Here is a tiny trained network, its code and every weight. The questions are about switching its units off for an input and a class, where a switched-off unit gives its printed mean instead of its output.

import numpy as np


def w(rows, s, z=0):
    codes = np.array(rows[::2]) - 128.0
    scale = np.full(codes.shape[1], s)
    scale[-1] = z or s
    return codes * scale


def norm(h):
    return h / np.sqrt((h * h).mean(-1, keepdims=True) + 1e-5)


def f(y):
    return np.maximum(y, 0)


def log_softmax(a):
    a = a - a.max(-1, keepdims=True)
    return a - np.log(np.exp(a).sum(-1, keepdims=True))


def net(x, mask):
    res = np.array(x, float).reshape(1, 5) / 4 @ E
    u = 0
    for l in range(3):
        y = f(norm(res) @ A[l][:, :-1].T + A[l][:, -1])
        res = res + np.where(mask[u : u + 8], y, B[l][:, -1]) @ B[l][:, :-1]
        u += 8
    return log_softmax(norm(res)[-1] @ U[:, :-1].T + U[:, -1])


A, B = {}, {}
E = w([
[158,164,174,129,150,92],'x0',
[168,127,133,202,13,96],'x1',
[112,225,56,174,162,135],'x2',
[254,98,85,141,142,166],'x3',
[140,132,85,65,101,65],'x4',
],0.017)
A[0] = w([
[229,64,134,100,131,156,79],'L0N0',
[122,77,180,68,156,134,178],'L0N1',
[71,23,74,91,60,206,36],'L0N2',
[96,88,189,125,86,104,254],'L0N3',
[151,166,186,117,154,93,11],'L0N4',
[197,151,254,103,152,69,77],'L0N5',
[115,73,226,180,134,212,72],'L0N6',
[145,76,103,20,82,44,56],'L0N7',
],0.026,0.0048)
B[0] = w([
[231,122,79,111,106,202,250],'L0N0',
[143,89,140,55,152,170,230],'L0N1',
[115,20,111,207,190,42,213],'L0N2',
[117,108,120,101,27,188,232],'L0N3',
[77,96,102,169,155,112,162],'L0N4',
[122,23,113,201,183,43,221],'L0N5',
[154,226,253,156,175,69,234],'L0N6',
[159,220,227,135,168,44,251],'L0N7',
],0.03,0.014)
A[1] = w([
[70,121,163,103,124,128,32],'L1N0',
[2,97,210,80,83,96,66],'L1N1',
[150,76,168,116,61,139,58],'L1N2',
[92,83,119,102,98,137,51],'L1N3',
[126,83,162,39,202,149,2],'L1N4',
[103,152,92,138,129,146,16],'L1N5',
[153,95,170,152,65,105,52],'L1N6',
[112,67,104,166,142,114,11],'L1N7',
],0.032,0.0066)
B[1] = w([
[169,129,120,143,139,152,159],'L1N0',
[253,141,82,148,144,151,254],'L1N1',
[105,95,167,71,101,123,188],'L1N2',
[158,145,117,153,121,162,137],'L1N3',
[37,136,106,96,163,167,220],'L1N4',
[87,140,99,131,119,130,145],'L1N5',
[60,105,148,115,100,146,230],'L1N6',
[128,104,99,175,131,139,176],'L1N7',
],0.041,0.013)
A[2] = w([
[95,134,118,119,2,139,92],'L2N0',
[111,179,51,168,97,99,91],'L2N1',
[114,166,98,114,106,101,2],'L2N2',
[144,108,158,167,69,103,146],'L2N3',
[139,179,109,60,123,25,132],'L2N4',
[121,203,115,145,115,142,84],'L2N5',
[132,103,153,111,163,148,130],'L2N6',
[131,136,113,122,109,121,27],'L2N7',
],0.034,0.0057)
B[2] = w([
[96,164,72,91,227,158,175],'L2N0',
[128,84,156,100,96,65,219],'L2N1',
[149,88,174,72,142,117,149],'L2N2',
[80,186,55,104,162,131,249],'L2N3',
[103,174,160,201,112,187,211],'L2N4',
[130,113,182,108,101,120,192],'L2N5',
[86,183,80,145,1,88,234],'L2N6',
[140,153,119,121,107,104,132],'L2N7',
],0.036,0.012)
U = w([
[251,127,67,142,104,199,196],'0',
[131,210,200,176,151,106,136],'1',
[106,41,77,208,167,65,66],'2',
[76,142,77,90,164,173,248],'3',
[142,83,179,61,69,82,2],'4',
],0.022,0.004)

Each question gives the input, the list of numbers given to net, and the class t.
The units are the neurons (one row each of A and B). Each row of codes is followed by its name. A weight is (code - 128) times the scale printed after its matrix; where a second scale follows, it is the last column's (A, B and U).
mask holds one flag per neuron, layer by layer. A switched-off neuron (its flag False) gives its mean, the last column of its row in B, instead of its output. The means were averaged over made-up inputs and are rounded, as every weight is.
A unit's drop is (log p(t) with every unit on - log p(t) with that unit switched off) / (log p(t) with every unit on - log p(t) with every unit switched off).
The circuit of an input: a set's keep is (log p(t) with only the set's units on - log p(t) with every unit switched off) / (log p(t) with every unit on - log p(t) with every unit switched off). Starting from the 12 units with the biggest drops (on a tie, the unit counted first), units are removed one at a time, each time the one whose removal leaves the highest keep (on an exact tie, the one counted first), for as long as the keep stays at least 0.8.
circuit, biggest first: the units of the circuit, biggest drop first
unit that matters most: the unit with the biggest drop
k most important neurons: the k neurons with the biggest drops, biggest first
k most important neurons of layer l: the k neurons of layer l with the biggest drops, biggest first
input [6,4,8,-7,1], class 4: unit that matters most	L0N1
input [-1,-6,-6,-8,6], class 0: 2 most important neurons	L1N1, L0N0
input [0,7,-6,6,-1], class 3: 2 most important neurons	L1N1, L1N6
input [-4,8,7,6,-4], class 3: 2 most important neurons of layer 0	L0N2, L0N5
input [2,1,-3,-5,4], class 0: circuit, biggest first	L1N1, L0N3
input [6,-1,-8,2,-7], class 4: 2 most important neurons	L0N1, L0N3
input [-5,6,5,5,2], class 3: 3 most important neurons of layer 0	L0N5, L0N2, L0N7
input [4,7,-6,-3,3], class 3: 3 most important neurons	L0N3, L1N6, L2N3
input [7,-5,-2,-8,2], class 0: 3 most important neurons of layer 0	L0N0, L0N2, L0N3
input [-7,3,-5,4,-8], class 1: 2 most important neurons	L0N6, L0N5
input [6,-3,-8,5,-3], class 4: 3 most important neurons	L0N1, L1N1, L0N0
input [5,8,0,0,5], class 3: 4 most important neurons	L0N6, L1N6, L0N2, L0N3
input [2,0,-7,-5,7], class 1: 2 most important neurons of layer 0	L0N7, L0N0
input [-8,-8,-7,0,-7], class 2: circuit, biggest first	L0N2
input [-1,-3,4,-4,3], class 0: circuit, biggest first	L0N0, L1N1, L0N7
input [-5,2,-8,4,8], class 1: 2 most important neurons	L0N7, L2N4
input [6,7,-6,-6,6], class 3: 2 most important neurons of layer 1	L1N6, L1N2
input [-8,4,4,-4,-7], class 2: 2 most important neurons	L0N2, L0N7
input [6,-8,-8,-4,-6], class 3: 4 most important neurons of layer 0	L0N1, L0N7, L0N2, L0N3
input [-5,-8,-4,4,-8], class 1: circuit, biggest first	L0N6
input [6,-7,1,2,-6], class 3: 4 most important neurons	L0N7, L1N4, L0N2, L0N1
input [7,-8,-5,6,-2], class 3: 2 most important neurons of layer 1	L1N4, L1N1
input [6,0,1,-6,5], class 0: 3 most important neurons	L1N1, L0N0, L0N2
input [0,-4,-4,-8,-8], class 0: 2 most important neurons of layer 0	L0N3, L0N7
input [-8,2,-8,-8,3], class 0: 2 most important neurons of layer 1	L1N1, L1N0
input [-6,2,-6,-8,4], class 0: 3 most important neurons	L1N1, L0N3, L0N0
input [4,-8,-3,-6,4], class 3: circuit, biggest first	L1N4
input [8,-7,7,4,5], class 2: 4 most important neurons	L0N7, L0N6, L0N1, L0N4
input [-6,-1,-3,2,4], class 2: 2 most important neurons	L0N2, L0N6
input [3,2,-6,0,7], class 1: 2 most important neurons	L0N7, L2N4
